Below are the code and all the weights of a small trained network. Each question names an input and a class and asks about switching units off, where a switched-off unit gives its printed mean instead of its output.

import numpy as np


def w(rows, s, z=0):
    codes = np.array(rows[::2]) - 128.0
    scale = np.full(codes.shape[1], s)
    scale[-1] = z or s
    return codes * scale


def norm(h):
    return h / np.sqrt((h * h).mean(-1, keepdims=True) + 1e-5)


def f(y):
    return y / 2 * (1 + np.tanh(0.7978845608 * (y + 0.044715 * y**3)))


def log_softmax(a):
    a = a - a.max(-1, keepdims=True)
    return a - np.log(np.exp(a).sum(-1, keepdims=True))


def net(x, mask):
    res = np.array(x, float).reshape(1, 3) / 4 @ E
    u = 0
    for l in range(3):
        y = f(norm(res) @ A[l][:, :-1].T + A[l][:, -1])
        res = res + np.where(mask[u : u + 5], y, B[l][:, -1]) @ B[l][:, :-1]
        u += 5
    return log_softmax(norm(res)[-1] @ U[:, :-1].T + U[:, -1])


A, B = {}, {}
E = w([
[123,231,141,232,168,111,97,131,156],'x0',
[97,173,59,101,133,44,38,75,92],'x1',
[207,20,168,103,254,43,113,120,205],'x2',
],0.0084)
A[0] = w([
[80,107,44,126,134,93,65,167,103,12],'0.n0',
[151,143,158,151,178,74,148,23,147,138],'0.n1',
[73,135,84,132,179,119,169,170,140,5],'0.n2',
[114,160,166,164,140,173,179,162,163,10],'0.n3',
[81,128,159,87,2,180,186,147,64,47],'0.n4',
],0.0073,0.0031)
B[0] = w([
[77,57,2,122,64,70,156,122,174,156],'0.n0',
[185,184,199,105,76,135,166,149,84,217],'0.n1',
[24,144,84,132,106,138,115,43,152,105],'0.n2',
[85,140,41,146,185,83,173,164,90,155],'0.n3',
[143,102,217,150,150,124,46,121,90,253],'0.n4',
],0.0087,0.0055)
A[1] = w([
[87,130,122,144,50,217,120,120,88,3],'1.n0',
[104,158,120,89,159,93,79,123,140,68],'1.n1',
[104,127,2,119,114,139,99,56,125,65],'1.n2',
[152,170,75,188,72,103,82,71,144,143],'1.n3',
[105,79,90,111,102,160,99,104,71,27],'1.n4',
],0.01,0.0044)
B[1] = w([
[135,107,165,168,164,151,38,94,64,210],'1.n0',
[117,174,132,120,117,155,145,169,94,163],'1.n1',
[118,101,115,83,49,91,142,246,158,222],'1.n2',
[131,177,92,86,108,77,160,74,170,253],'1.n3',
[101,184,155,144,142,149,188,111,95,185],'1.n4',
],0.013,0.0044)
A[2] = w([
[139,10,118,114,114,175,116,122,159,95],'2.n0',
[137,45,117,71,119,167,163,109,81,127],'2.n1',
[142,137,77,150,116,144,146,157,176,3],'2.n2',
[126,106,109,116,134,97,120,92,107,100],'2.n3',
[125,153,98,104,92,125,22,137,87,182],'2.n4',
],0.011,0.0046)
B[2] = w([
[49,81,7,100,135,7,135,41,76,216],'2.n0',
[79,144,66,146,214,128,62,57,107,231],'2.n1',
[176,100,159,201,113,151,147,218,70,120],'2.n2',
[99,136,180,212,125,174,188,145,172,136],'2.n3',
[89,62,217,109,97,217,138,172,124,254],'2.n4',
],0.011,0.0055)
U = w([
[74,135,89,61,54,93,138,182,156,181],'0',
[159,110,110,151,172,182,199,180,156,101],'1',
[163,126,80,123,123,158,131,79,168,3],'2',
[89,135,166,147,125,185,68,118,66,187],'3',
[88,73,43,97,183,85,116,73,104,182],'4',
[146,228,118,99,106,84,135,61,177,75],'5',
[252,82,183,103,185,90,134,120,185,125],'6',
[145,207,58,198,158,125,132,116,127,90],'7',
],0.017,0.0051)

Each question gives the input, the list of numbers given to net, and the class t.
The units are the neurons (one row each of A and B). Each row of codes is followed by its name. A weight is (code - 128) times the scale printed after its matrix; where a second scale follows, it is the last column's (A, B and U).
mask holds one flag per neuron, layer by layer. A switched-off neuron (its flag False) gives its mean, the last column of its row in B, instead of its output. The means were averaged over made-up inputs and are rounded, as every weight is.
A unit's drop is (log p(t) with every unit on - log p(t) with that unit switched off) / (log p(t) with every unit on - log p(t) with every unit switched off).
The circuit of an input: a set's keep is (log p(t) with only the set's units on - log p(t) with every unit switched off) / (log p(t) with every unit on - log p(t) with every unit switched off). Starting from the 12 units with the biggest drops (on a tie, the unit counted first), units are removed one at a time, each time the one whose removal leaves the highest keep (on an exact tie, the one counted first), for as long as the keep stays at least 0.8.
circuit, biggest first: the units of the circuit, biggest drop first
unit that matters most: the unit with the biggest drop
k most important neurons: the k neurons with the biggest drops, biggest first
top k neurons in layer l: the k neurons of layer l with the biggest drops, biggest first
drop when u is switched off: that unit's drop, to one decimal
input [-1,-7,8], class 4: circuit, biggest first => 2.n0
input [4,-7,-1], class 1: circuit, biggest first => 2.n1; 0.n3
input [8,-8,-4], class 7: 2 most important neurons => 2.n4; 0.n3
input [5,7,3], class 5: 2 most important neurons => 1.n3; 0.n1
input [3,6,-6], class 0: 2 most important neurons => 1.n2; 1.n3
input [-8,-2,-3], class 3: 2 most important neurons => 1.n4; 1.n0
input [6,7,7], class 5: 4 most important neurons => 0.n4; 1.n3; 1.n0; 1.n1
input [3,-4,-1], class 1: circuit, biggest first => 2.n0; 0.n3
input [2,-2,0], class 1: circuit, biggest first => 2.n0; 0.n4
input [6,8,2], class 5: 3 most important neurons => 1.n3; 0.n1; 0.n3
input [1,7,-7], class 0: 3 most important neurons => 1.n2; 1.n3; 0.n0
input [5,-4,1], class 1: top 2 neurons in layer 2 => 2.n1; 2.n0
input [8,6,6], class 5: 2 most important neurons => 0.n4; 1.n3
input [7,5,-4], class 0: top neuron in layer 1 => 1.n2
input [3,-1,2], class 6: 3 most important neurons => 1.n3; 2.n1; 2.n0
input [6,1,-4], class 5: 3 most important neurons => 1.n3; 0.n4; 0.n0
input [0,-8,1], class 4: 2 most important neurons => 0.n1; 2.n0
input [2,-7,3], class 1: 2 most important neurons => 0.n4; 0.n3
input [4,6,7], class 6: top 2 neurons in layer 2 => 2.n0; 2.n1
input [-4,3,-3], class 3: unit that matters most => 0.n4
input [2,8,7], class 6: 2 most important neurons => 2.n0; 0.n1
input [-6,5,-6], class 3: 2 most important neurons => 0.n4; 1.n0
input [5,7,-5], class 0: drop when 1.n2 is switched off => 0.3
input [-2,-7,6], class 4: drop when 2.n0 is switched off => 0.2
input [6,4,-5], class 0: drop when 0.n1 is switched off => 0.1
input [-8,-8,8], class 4: drop when 2.n0 is switched off => 0.1
input [0,-3,2], class 4: unit that matters most => 1.n3
